Below is a small trained network, with its code and all its weights. Each question gives an input and a target symbol and asks what happens when units are switched off, that is, made to give their printed mean instead of their output.

import numpy as np


def w(rows, s, z=0):
    codes = np.array(rows[::2]) - 128.0
    scale = np.full(codes.shape[1], s)
    scale[-1] = z or s
    return codes * scale


def f(y):
    return np.maximum(y, 0)


def softmax(a):
    e = np.exp(a - a.max(-1, keepdims=True))
    return e / e.sum(-1, keepdims=True)


def log_softmax(a):
    a = a - a.max(-1, keepdims=True)
    return a - np.log(np.exp(a).sum(-1, keepdims=True))


def net(x, mask):
    ids = ['ΔΣΦΩεηλμτ'.index(c) for c in x.split()]
    T = len(ids)
    res = E[ids] + P[:T]
    u = 0
    for l in range(2):
        r = res
        for j in range(2):
            rows = slice(2 * j, 2 * j + 2)
            q, k, v = (r @ M[l][rows].T for M in (Q, K, V))
            z = softmax(np.where(np.tri(T) > 0, q @ k.T / 2**0.5, -1e9)) @ v
            o = O[l][rows]
            res = res + np.where(mask[u + j], z, o[:, -1]) @ o[:, :-1]
        u += 2
        y = f(res @ A[l][:, :-1].T + A[l][:, -1])
        res = res + np.where(mask[u : u + 4], y, B[l][:, -1]) @ B[l][:, :-1]
        u += 4
    return log_softmax(res[-1] @ U[:, :-1].T + U[:, -1])


Q, K, V, O, A, B = {}, {}, {}, {}, {}, {}
E = w([
[58,183,88,144,165],'Δ',
[92,93,135,14,24],'Σ',
[109,78,111,245,81],'Φ',
[148,218,190,93,65],'Ω',
[237,30,68,81,123],'ε',
[68,220,66,124,105],'η',
[173,153,113,117,240],'λ',
[189,180,14,89,136],'μ',
[47,58,189,89,207],'τ',
],0.011)
P = w([
[1,169,40,68,212],'0',
[45,192,42,105,170],'1',
[68,174,33,106,158],'2',
[83,163,46,113,157],'3',
[101,154,47,117,141],'4',
[101,142,62,116,142],'5',
[115,135,65,121,139],'6',
[125,129,92,122,142],'7',
[130,119,82,133,125],'8',
[132,114,95,141,131],'9',
[133,109,121,137,137],'10',
[120,116,102,132,129],'11',
[118,161,59,109,128],'12',
],0.0048)
Q[0] = w([
[232,69,177,114,204],'L0H0',
[107,185,118,130,36],'L0H0',
[76,146,49,82,160],'L0H1',
[182,64,209,158,2],'L0H1',
],0.0095)
K[0] = w([
[83,229,41,94,219],'L0H0',
[184,80,174,119,115],'L0H0',
[209,38,164,188,26],'L0H1',
[72,151,39,98,254],'L0H1',
],0.0087)
V[0] = w([
[164,12,146,54,153],'L0H0',
[193,185,75,127,132],'L0H0',
[107,144,97,3,99],'L0H1',
[160,253,184,53,171],'L0H1',
],0.0063)
O[0] = w([
[70,103,71,124,93,63],'L0H0',
[99,163,201,141,165,182],'L0H0',
[86,121,111,2,164,255],'L0H1',
[143,241,135,45,125,87],'L0H1',
],0.0078,0.0026)
A[0] = w([
[190,249,174,43,26,156],'L0N0',
[184,35,141,69,253,255],'L0N1',
[242,13,107,227,119,55],'L0N2',
[201,102,60,3,154,95],'L0N3',
],0.0034,0.0008)
B[0] = w([
[127,136,164,2,81,219],'L0N0',
[204,31,171,49,170,234],'L0N1',
[148,166,125,30,103,179],'L0N2',
[141,78,157,13,150,254],'L0N3',
],0.0054,0.0025)
Q[1] = w([
[108,140,189,130,213],'L1H0',
[143,93,195,144,99],'L1H0',
[197,2,136,205,63],'L1H1',
[34,150,118,237,120],'L1H1',
],0.0072)
K[1] = w([
[167,119,93,114,97],'L1H0',
[111,155,77,131,114],'L1H0',
[134,134,138,174,253],'L1H1',
[112,166,43,158,103],'L1H1',
],0.011)
V[1] = w([
[9,169,128,129,61],'L1H0',
[187,178,2,133,62],'L1H0',
[135,131,138,105,199],'L1H1',
[57,175,78,182,180],'L1H1',
],0.0087)
O[1] = w([
[97,107,160,174,26,153],'L1H0',
[125,188,12,146,65,136],'L1H0',
[159,121,113,170,156,253],'L1H1',
[118,144,203,140,140,29],'L1H1',
],0.011,0.0029)
A[1] = w([
[234,50,109,112,135,49],'L1N0',
[87,181,253,178,112,83],'L1N1',
[34,141,122,218,187,92],'L1N2',
[134,84,101,254,129,255],'L1N3',
],0.0078,0.0039)
B[1] = w([
[3,185,110,187,125,252],'L1N0',
[61,143,147,223,163,174],'L1N1',
[145,99,17,181,151,212],'L1N2',
[213,135,205,105,61,237],'L1N3',
],0.0082,0.0042)
U = w([
[55,129,67,206,187,85],'Δ',
[71,45,176,82,102,1],'Σ',
[255,69,160,208,94,204],'Φ',
[87,248,231,93,94,48],'Ω',
[76,39,72,111,121,83],'ε',
[8,212,124,185,71,137],'η',
[215,188,169,107,209,125],'λ',
[228,231,86,100,118,202],'μ',
[131,50,245,96,191,207],'τ',
],0.0063,0.0049)

Each question gives the input, a string of symbols that net reads in full, and the target symbol t.
The units are the heads (2 rows each of Q, K, V and O) and the neurons (one row each of A and B). Each row of codes is followed by its name. A weight is (code - 128) times the scale printed after its matrix; where a second scale follows, it is the last column's (O, A, B and U).
mask holds one flag per unit, layer by layer, with each layer's heads first. A switched-off unit (its flag False) gives its mean, the last column of its rows in O or B, instead of its output. The means were averaged over made-up inputs and are rounded, as every weight is.
A unit's drop is (log p(t) with every unit on - log p(t) with that unit switched off) / (log p(t) with every unit on - log p(t) with every unit switched off).
The circuit of an input: a set's keep is (log p(t) with only the set's units on - log p(t) with every unit switched off) / (log p(t) with every unit on - log p(t) with every unit switched off). Starting from all 12 units, units are removed one at a time, each time the one whose removal leaves the highest keep (on an exact tie, the one counted first), for as long as the keep stays at least 0.8.
circuit, biggest first: the units of the circuit, biggest drop first
k most important neurons: the k neurons with the biggest drops, biggest first
heads that matter: for each layer, one digit per head in row order, 1 if its drop is at least 0.15 and else 0, layers parted by /
drop when u is switched off: that unit's drop, to one decimal
input Δ Δ τ λ, target τ: heads that matter -> 00 / 10
input μ ε η ε Φ η Δ μ ε, target Δ: circuit, biggest first -> L1N0; L1H1; L0N1
input Σ η η μ η Φ λ, target Φ: heads that matter -> 01 / 10
input ε μ Δ τ μ ε λ, target Δ: heads that matter -> 01 / 11
input η μ Δ λ τ Φ λ, target Φ: circuit, biggest first -> L0H1
input Δ Δ η Ω λ λ Ω η μ μ λ Δ, target μ: circuit, biggest first -> L0H1; L1N0
input μ Δ μ Σ μ ε ε Δ λ, target Δ: 3 most important neurons -> L1N0; L1N3; L0N1
input τ τ ε Φ Δ τ Φ μ Δ, target Φ: 3 most important neurons -> L1N3; L1N0; L1N2
input η η Φ η η τ, target Φ: circuit, biggest first -> L0H1; L1H0; L1N3; L1N0
input Σ η τ η, target τ: heads that matter -> 01 / 10
input ε Δ η Φ Δ Φ η, target Φ: heads that matter -> 01 / 00
input Δ Φ λ η Σ Φ μ Φ Φ η η λ μ, target Φ: heads that matter -> 01 / 00
input η μ Φ, target Φ: heads that matter -> 00 / 00
input Φ η ε, target Δ: 2 most important neurons -> L1N0; L0N1
input Δ Σ Φ, target Φ: circuit, biggest first -> L1N3; L1N0; L1H0
input η Φ μ Δ η, target Φ: circuit, biggest first -> L0H1; L1N3
input τ Ω η τ η η λ η μ Φ μ, target Φ: 2 most important neurons -> L1N3; L0N0
input η μ Ω Δ μ Δ, target μ: most important neuron -> L1N0
input η Φ Φ Φ Σ ε τ Φ Ω Φ Δ Δ, target Φ: drop when L1N0 is switched off -> 0.2
